Here is a tiny trained network, its code and every weight. The questions are about switching its units off for an input and a class, where a switched-off unit gives its printed mean instead of its output.

import numpy as np


def w(rows, s, z=0):
    codes = np.array(rows[::2]) - 128.0
    scale = np.full(codes.shape[1], s)
    scale[-1] = z or s
    return codes * scale


def f(y):
    return y / 2 * (1 + np.tanh(0.7978845608 * (y + 0.044715 * y**3)))


def log_softmax(a):
    a = a - a.max(-1, keepdims=True)
    return a - np.log(np.exp(a).sum(-1, keepdims=True))


def net(x, mask):
    res = np.array(x, float).reshape(1, 7) / 4 @ E
    y = f(res @ A[0][:, :-1].T + A[0][:, -1])
    res = res + np.where(mask, y, B[0][:, -1]) @ B[0][:, :-1]
    return log_softmax(res[-1] @ U[:, :-1].T + U[:, -1])


A, B = {}, {}
E = w([
[116,204,253],'x0',
[210,24,175],'x1',
[210,232,87],'x2',
[129,127,129],'x3',
[129,127,127],'x4',
[127,125,125],'x5',
[125,127,128],'x6',
],0.0071)
A[0] = w([
[130,163,204,46],'neuron 0',
[187,74,158,145],'neuron 1',
[212,73,174,123],'neuron 2',
[39,28,112,180],'neuron 3',
[155,101,35,71],'neuron 4',
[135,154,206,83],'neuron 5',
[124,157,195,88],'neuron 6',
[48,168,98,74],'neuron 7',
[162,98,160,46],'neuron 8',
[193,171,111,50],'neuron 9',
[7,187,73,65],'neuron 10',
[89,190,82,80],'neuron 11',
[89,93,131,251],'neuron 12',
[210,179,80,74],'neuron 13',
[143,101,98,61],'neuron 14',
[16,53,170,78],'neuron 15',
[113,154,196,68],'neuron 16',
[84,156,114,63],'neuron 17',
[70,104,158,240],'neuron 18',
[179,116,170,254],'neuron 19',
[61,57,157,34],'neuron 20',
[56,169,96,55],'neuron 21',
[201,89,161,78],'neuron 22',
[142,156,211,42],'neuron 23',
[108,151,199,130],'neuron 24',
[185,84,153,74],'neuron 25',
[206,172,103,57],'neuron 26',
[206,100,148,118],'neuron 27',
[186,66,181,81],'neuron 28',
[79,82,123,89],'neuron 29',
[119,130,124,225],'neuron 30',
[40,81,142,103],'neuron 31',
[106,64,27,89],'neuron 32',
[243,165,85,144],'neuron 33',
[191,147,133,46],'neuron 34',
[196,92,149,121],'neuron 35',
],0.011,0.0075)
B[0] = w([
[158,87,104,145],'neuron 0',
[89,148,129,190],'neuron 1',
[48,138,108,197],'neuron 2',
[154,167,148,252],'neuron 3',
[174,71,116,172],'neuron 4',
[156,55,55,155],'neuron 5',
[165,40,54,152],'neuron 6',
[43,39,150,161],'neuron 7',
[109,56,158,121],'neuron 8',
[172,50,254,141],'neuron 9',
[65,89,141,201],'neuron 10',
[86,111,153,168],'neuron 11',
[163,200,108,243],'neuron 12',
[164,121,187,174],'neuron 13',
[123,53,121,122],'neuron 14',
[163,125,194,190],'neuron 15',
[183,38,80,144],'neuron 16',
[86,32,160,126],'neuron 17',
[151,183,118,234],'neuron 18',
[99,172,80,254],'neuron 19',
[148,98,197,149],'neuron 20',
[89,66,158,150],'neuron 21',
[52,86,127,155],'neuron 22',
[168,47,87,145],'neuron 23',
[203,101,35,172],'neuron 24',
[70,93,134,146],'neuron 25',
[177,87,224,153],'neuron 26',
[66,135,154,169],'neuron 27',
[93,125,127,169],'neuron 28',
[169,114,162,143],'neuron 29',
[127,186,89,211],'neuron 30',
[177,129,181,169],'neuron 31',
[185,67,63,206],'neuron 32',
[150,163,172,224],'neuron 33',
[119,52,190,125],'neuron 34',
[82,132,132,168],'neuron 35',
],0.0082,0.0068)
U = w([
[216,40,28,29],'0',
[204,139,255,29],'1',
[7,87,134,11],'2',
[148,189,88,253],'3',
[153,189,91,235],'4',
[151,189,86,191],'5',
],0.011,0.005)

Each question gives the input, the list of numbers given to net, and the class t.
The units are the neurons (one row each of A and B). Each row of codes is followed by its name. A weight is (code - 128) times the scale printed after its matrix; where a second scale follows, it is the last column's (A, B and U).
mask holds one flag per neuron, in row order. A switched-off neuron (its flag False) gives its mean, the last column of its row in B, instead of its output. The means were averaged over made-up inputs and are rounded, as every weight is.
A unit's drop is (log p(t) with every unit on - log p(t) with that unit switched off) / (log p(t) with every unit on - log p(t) with every unit switched off).
The circuit of an input: a set's keep is (log p(t) with only the set's units on - log p(t) with every unit switched off) / (log p(t) with every unit on - log p(t) with every unit switched off). Starting from the 12 units with the biggest drops (on a tie, the unit counted first), units are removed one at a time, each time the one whose removal leaves the highest keep (on an exact tie, the one counted first), for as long as the keep stays at least 0.8.
circuit, biggest first: the units of the circuit, biggest drop first
most important unit: the unit with the biggest drop
k most important neurons: the k neurons with the biggest drops, biggest first
drop when u is switched off: that unit's drop, to one decimal
input [5,-6,-8,8,-3,-7,-6], class 1: 2 most important neurons -> (neuron 15; neuron 31)
input [-8,-2,4,1,-2,6,7], class 0: 2 most important neurons -> (neuron 32; neuron 4)
input [-7,-5,-6,-7,2,3,-7], class 0: circuit, biggest first -> (neuron 32)
input [-3,5,-6,-5,8,4,4], class 4: circuit, biggest first -> (neuron 12; neuron 18)
input [5,6,-3,-1,4,3,3], class 2: circuit, biggest first -> (neuron 2; neuron 22)
input [-2,1,-7,-7,-5,0,7], class 1: circuit, biggest first -> (neuron 15; neuron 31)
input [-5,2,-6,-5,0,3,6], class 1: circuit, biggest first -> (neuron 15; neuron 3)
input [3,-6,-8,5,2,-7,1], class 1: 2 most important neurons -> (neuron 15; neuron 31)
input [-6,-8,2,5,8,-5,8], class 2: circuit, biggest first -> (neuron 10; neuron 7)
input [4,1,6,-5,4,3,0], class 1: circuit, biggest first -> (neuron 9; neuron 26)
input [-4,2,-6,4,2,3,-1], class 1: circuit, biggest first -> (neuron 15; neuron 3)
input [-5,5,-7,1,3,-1,1], class 1: circuit, biggest first -> (neuron 15; neuron 3)
input [4,-5,-8,5,3,1,2], class 1: circuit, biggest first -> (neuron 15; neuron 31)
input [8,7,-7,-6,0,-6,-6], class 0: most important unit -> neuron 24
input [-6,5,-4,-3,-7,-7,6], class 3: circuit, biggest first -> (neuron 3; neuron 12; neuron 1)
input [-6,5,-5,1,-7,0,2], class 4: circuit, biggest first -> (neuron 3; neuron 12)
input [0,6,-2,0,-1,-5,-1], class 2: 2 most important neurons -> (neuron 2; neuron 22)
input [-4,7,-6,7,7,-4,-4], class 2: 3 most important neurons -> (neuron 2; neuron 22; neuron 25)
input [-4,-8,-2,6,6,-2,-4], class 2: drop when neuron 10 is switched off -> 0.2
input [7,-4,5,-2,-1,-7,0], class 0: drop when neuron 6 is switched off -> 0.1
input [8,-7,-8,6,3,-5,3], class 0: drop when neuron 24 is switched off -> 0.3
input [-5,-4,6,-5,0,4,5], class 1: most important neuron -> (neuron 13)
